The rows lie along a hidden order. The number after each row says roughly how far along it the row is, from 0 to 30. A new part has a new order.
[-3  1  3  3  4  4  0 -3  0 -7 -6  2  0  6  3 18 23 34 40 27 23 20 21 12
  2 -2  3  2  1  4 -3  2 -3  0 -3  4 -4  3  5  6 -1  0  2 -1  1 -2 -2 -6
  1  7]	12
[ -1  -3   2  -6   2   3   1  -2  13  22  30  17  25  32  19  26  13   7
   5   2   3 -14   5   0   3   1  -2   2   5  -1   2   0   0   2  -1   1
   0  -2   1  -2  -6   2  -1  -1  -2   2  -1  -2   3  -2]	8
[ 21  21  25  21  16   8   3  -8   0   3  -4  -1  -4   3  -1   3   3   6
  -1   0 -13  -7   5  -1   4   5   5   0   3   2   3   5  -4  -2   1   2
  -3  -7   4   0  -3  -1  -4  -6   3   4  -2  -3  -1   3]	0
[ -1   0  -3   0   5  -2   1 -12   1   9   0   1   8  22  19  38  31  28
  36  22   8   5   5  -1   2   7   6   2   4  -1   4   7  -3  -1   7  -1
   0 -11   4  -1  -4   1  -6  -1   0   4  -1   0  -5  -6]	10
[20 21 30 37 23 15 12  6  3 17  4 -3  2  6  3  2 -1  2  4  5  5  3 -1 -1
  6  7  5 -2 -2 -2  4  3  1 -4  7 -8  3 -6 -2 -6  0  2 -4  0  2  3  2  6
 -5 -4]	1
[ 0 -2 -2  5  3 -2  1 -6  0  8  0 -4  0  3  0  3  0 -3 -2  1 -2 -4 -2 -3
 -2  6  1  1  0 -1  2  4  0 -2  3 -4  2 -6  1 -3  1  4 -2  3  7  8 12 19
 17 26]	30
[ -2  -6   2  -7   4  -1   1 -14   3   9  -8  -5  -3   4   3  12   2  -2
   7  17  22  22  29  17  29  27  23  20  21   0   8   7   2   4   8  -6
   2 -11   3  -9  -9   4  -1   1  -2   9  -1   0  -1  -9]	15
[ 2  0 -4  2  4 -4 -1 -3  3 11 12  6 17 25 26 41 22 24 29 14 10  0 -2 -2
 -2  5  2  1  0 -4  3  1  0  0  5 -4  2 -4  1 -3  0  1 -3  0  0  2  1  5
 -2 -6]	9
[ -1   0  -2 -12  -2   2  -1  -2   1  -1  -7  -1  -1  -1  -1   7   5   6
  27  19  44  35  35  20  22   9   3   7   6   0   4  -1   4   4  -2   0
  -1   2  -2  -3  -4   1   4   2  -2   4   1   0   4  -4]	13
[21 16 29 10 13  9  4 -6  3 -2 -8 -3 -3  0 -1  5  0 -2  1  1  1  0  8 -1
  0  1 -4  3  6 -4  2  1  1  5  0  1 -2 -1  2 -3 -6  2  0  2 -1  5 -2 -4
  2 -3]	0
[  2   3  -4  20   4  -6   0   5  -4  17  12  -1   3   3   8  -3  -2   1
   8   6  -2   0  -9  -4   4  12  11  -4 -13  -1   1   5  -1  -9  11  -9
   9  -4   4  15  34  25  24  28  28  11  14  22  -9  -5]	26
[-2 -1  1  6  5  2  0 -6 -1  4  0 -1 -1  5  0  7 10 27 32 31 31 27 26 12
 10  8 13  0  1  2  1  4 -4 -5  1  0 -2 -7  4  3  0  2 -6 -2  2 -1 -1  2
 -7  0]	12

New part:
[-10   1  -9  13 -11  17   6  17   4   9 -24   8   9   4 -12 -20 -25  -2]	21
[  8   4  -4  16  17  -7  -1   5  -8   1 -55   6  -6   8  -1  16 -21   3]	12
[ 10   0  -4   9  16 -11  -1 -12  -9  -1  -7  -1  -7   1  11  10  -2   2]	5
[  4   0  -8  16   7  -2   5  -9  -9  -9  -7   0  -6   5  19  -2 -12   2]	4
[ -7   3  -5  11 -12  13   2  17   7  11 -32   7  11   1 -13  -9 -15  -2]	24
[ -4   2  -3   4 -13  11  -2  15   7  11 -25   6  10   1 -20  -6  -4  -3]	25
[ -3   2  -4   4   0  -5  -4  17   3  25 -26   7   4  -4 -21  -1  -5   1]	20
[ -8   1 -11  15  -9  23  10   9   1  -4 -19   5   8   7   1 -22 -26   0]	16
[ -3   1  -7  15  -6  12   4   0   1  -3 -20   4  -2   6   5  -8 -21   1]	15
[  1   2 -10  22  12   0   8  -7  -8 -13 -11   0  -5   9  12  -2 -20   1]	6
[ -5   1  -6  16  -3  12   1  13   3  11 -18   5   5  -1 -10 -11 -17   0]	17
[ -6   0  -6   7  -6   4   3   9   2  12 -13   5  10   0 -11 -15 -15  -1]	18
[ -8   3  -4   9 -16  18   0  19   9   5 -33   1  15   2 -16  -6 -11  -5]	30
[-10   1  -7  10 -14  20   5  14   7   5 -13   6   8   2 -14 -20 -16  -2]	20
[  1   2 -10  26  13   0   7  -1 -10  -2 -26   4 -10   9  18   0 -31   4]	6
[ -4   2  -4  -1  -9   6   0  18   6  14 -27   5   3  -2 -17  -4  -6  -2]	22
[ -7   3  -3   4 -19  16   1  18   8   8 -26   5  18   0 -12  -7  -6  -5]	27
[ -3   1  -5  12  -1   0   0  12   1  22 -19   6  -3   0 -11  -9 -12   3]	17
[ -7   0  -3  -1  -9  13  -1   8   9   5  -6   2  11  -3 -13 -11   0  -4]	22
[  4   2  -4  17  11  -2  -1   1  -1   3 -30   8  -4   7   7   8 -15   3]	13
[  6   1  -7  19  18 -13   1  -6  -9   1 -20   2 -12   5  11   4 -12   4]	5
[ 10  -1  -4  10  28 -28  -2  -4 -12  25  -9   2 -20   0   0  12  -6   7]	0
[  8   3  -3  20  23 -14  -2   4  -9  10 -37   5 -10   6   7  16 -18   5]	8
[  4   0  -8  12  12  -5   6 -23 -10 -12   1  -3  -6   5  19  -2 -11   2]	3
[-14   5  -7  36 -21  31   8  23  10   1 -55  11  15   9  -6 -19 -34  -5]	30
[  6   4  -7  26  27 -18   1  10  -9  13 -56  10 -15  10   7  15 -27   6]	9
[  3  -1  -8  16  18 -14   5  -6 -12  -3  -3   3 -12   3  12   0 -18   6]	0
[ 12   0  -4  11  30 -34  -3  -4 -10  18  -4   4 -19   1   4  20  -6   7]	2
[ -2   3 -10  18   3  13   6  10  -3   4 -35   7   4   8   6  -9 -26   2]	15
[ 10   2  -5  18  25 -21  -1   5 -12  13 -45   5 -16   7   6  17 -16   6]	7
[ -7   4  -2  12 -16  16   0  20   8   8 -46   9  11   2 -13  -6 -18  -4]	29
[ -6   1  -5   5 -14   8   2   9   3   3  -3   2  16   0 -11 -14  -5  -3]	22
[-11   1 -11  10 -16  23   6   9   3   4   0   5  10   4  -1 -29 -16  -2]	18
[ -7   0  -6   4  -9  18   3  11   3   8  -5   6  10  -1 -11 -13 -16  -1]	18
[ -5   0  -7   6  -1   4   0  15   3  17 -16   6   5  -3 -13 -11  -6   0]	19

Part 3:
[  9   0   0  -1   3  28  -7   0   7  -1  -1  -1  -8  -9  -3  18   2  -6
 -11  -1   3  -2  -1   9  12  -3  39   2  -2   5  -3  11  -5   1  -2   0
 -13   9   3  -2  -1  -2   3  -5   5  -2   6 -34   0   2   2  -7  -1  -8
   2   1 -13   8  -4  14 -43  13   6]	23
[ -2  -1  -5   2   8  12 -11  -8  -4   1   0  -7   1   2   0  -3  16  -1
  -6  -2   0  -3   6  12  20   7   0   6  -4   9  -2  -3   0   6 -11  -1
 -17   6   7   4  -8   1  -2  -4  11  -1  21 -39  -3 -12   4  -8   3 -21
  -1  -3   4  10  -5  10 -31   3   8]	3
[  2   1  -3  -1   3  27 -10  -3   8   1   2  -1  -6  -6  -5  20   7  -5
 -12  -5   3  -3  -1  10  12   1  30   4  -9   5  -3   5  -5   4  -7   2
 -15   9   4   3  -6  -4   2  -3   5  -1  10 -52   0  -3   2  -8  -1  -9
   3   0 -15   7  -5  11 -51  10   8]	20
[-14   1  -9   1   6  16 -16  -7   3   0   4  -4   3   1  -6   4  18  -2
 -10 -12   0  -7   4  14   0  -5  -5   7 -12   7  -3 -13  -5   9 -13   8
 -20   8  10   6 -11  -6  -5  -1  12   0  21 -48  -2 -12   3  -8   5 -22
   4  -2  -4   4  -6   6 -45   5  14]	9
[ -8   3  -8   0   1  19 -14  -5   8   1   4   0   0  -1  -6  17  15  -2
 -12 -10   3  -5   0  14   5   3   8   6 -14   5  -4  -7  -5   6 -13   4
 -20   8   5   5 -10  -6   0   1   6   0  17 -63   0  -8   3  -8   0 -14
   4  -2  -9   7  -5   7 -55   6  11]	15
[ -1   1  -4  -1   3  25 -11  -2   8   2   3   0  -5  -6  -6  21   7  -5
 -12  -6   3  -4   0  10   8  -1  29   4  -9   5  -3   1  -5   4  -8   3
 -13   9   5   3  -6  -5   1  -2   6  -1   9 -45   0  -4   2  -7   1 -10
   3  -1 -19   5  -5   9 -51  10   9]	19
[ -2   1  -4  -3   4  30 -12  -5   7   0   2  -2  -4  -5  -6  20   7  -6
 -11  -8   3  -4   0  10   7   2  28   3 -10   6  -4   1  -5   5  -7   3
 -15  10   4   4  -8  -5   0  -3   4  -1  11 -56   0  -2   3  -9  -1 -11
   3   1 -10   7  -5  10 -50  10   8]	19
[  0   1  -4  -4   3  28 -11  -5   7  -1   2  -2  -5  -6  -4  20   6  -5
 -10  -6   5  -2  -1  10  12   5  27   3  -9   6  -5   4  -5   4  -7   2
 -15  10   1   2  -6  -4   2  -5   2  -2  11 -52   1   0   4  -9  -3 -10
   2   1  -7   9  -5  11 -49   9   6]	20
[  8  -3   0   0   9  12  -7  -7 -10   2  -3  -8   0   0   4  -7  12   1
  -4   4   0   2   8   6  35  19  18   5   1   9  -2   8   5   3  -5  -7
 -17   4   2   4  -4   7   0  -8   8  -2  15 -24  -4  -9   4  -7   2 -16
  -4  -4   5  13  -2  13  -8   5   2]	0
[ -3  -7   0  -9  16  51 -11  -6   1 -11  -4  -7  -7 -11  -8   7  -7 -16
  -7 -12   1  -6   4   3 -15 -23  47   2  -2   4  -5   4 -12   8   7  14
 -12  14  10   4  -6  -8  -9 -12  13  -3  -3 -25   0   9   4  -3   5 -16
   7   5 -10  -4  -7  11 -43  20  17]	25
[ 14   1   1   2   8  27  -4   1   6 -11  -9  -1  -7  -9   0   8  -3  -9
  -8  -2   0  -4   1   9  -6 -24  17   1   4   6  -1  12 -10   2   9   0
 -14   9   6  -9   2  -1  -2  -8   9  -4   5 -16  -1   7   1  -3   1  -8
   4   6   6   5  -3  13 -28  15   9]	30
[ 17   0   2   5   5  23  -1   7   8  -6  -6   1  -9 -11  -2  12  -5  -8
 -10   3  -1  -4   1   9   0 -26  33   2   5   6   1  15  -9   0   8   0
 -13   8   7  -8   6  -1  -1  -5  13  -4  -1  -5  -1   3  -1  -1   4  -7
   3   3 -12   1  -4  13 -26  17  10]	29
[ -1   2  -5   1   1  24 -11  -2   9   2   4   0  -3  -5  -6  20  10  -4
 -11  -6   3  -3   0  11  11   1  19   4 -11   5  -3   0  -5   5  -8   2
 -14   7   4   3  -7  -5   1  -1   4  -1  12 -60   0  -5   2  -8   0 -10
   3  -1 -14   6  -5   9 -42   8   7]	18
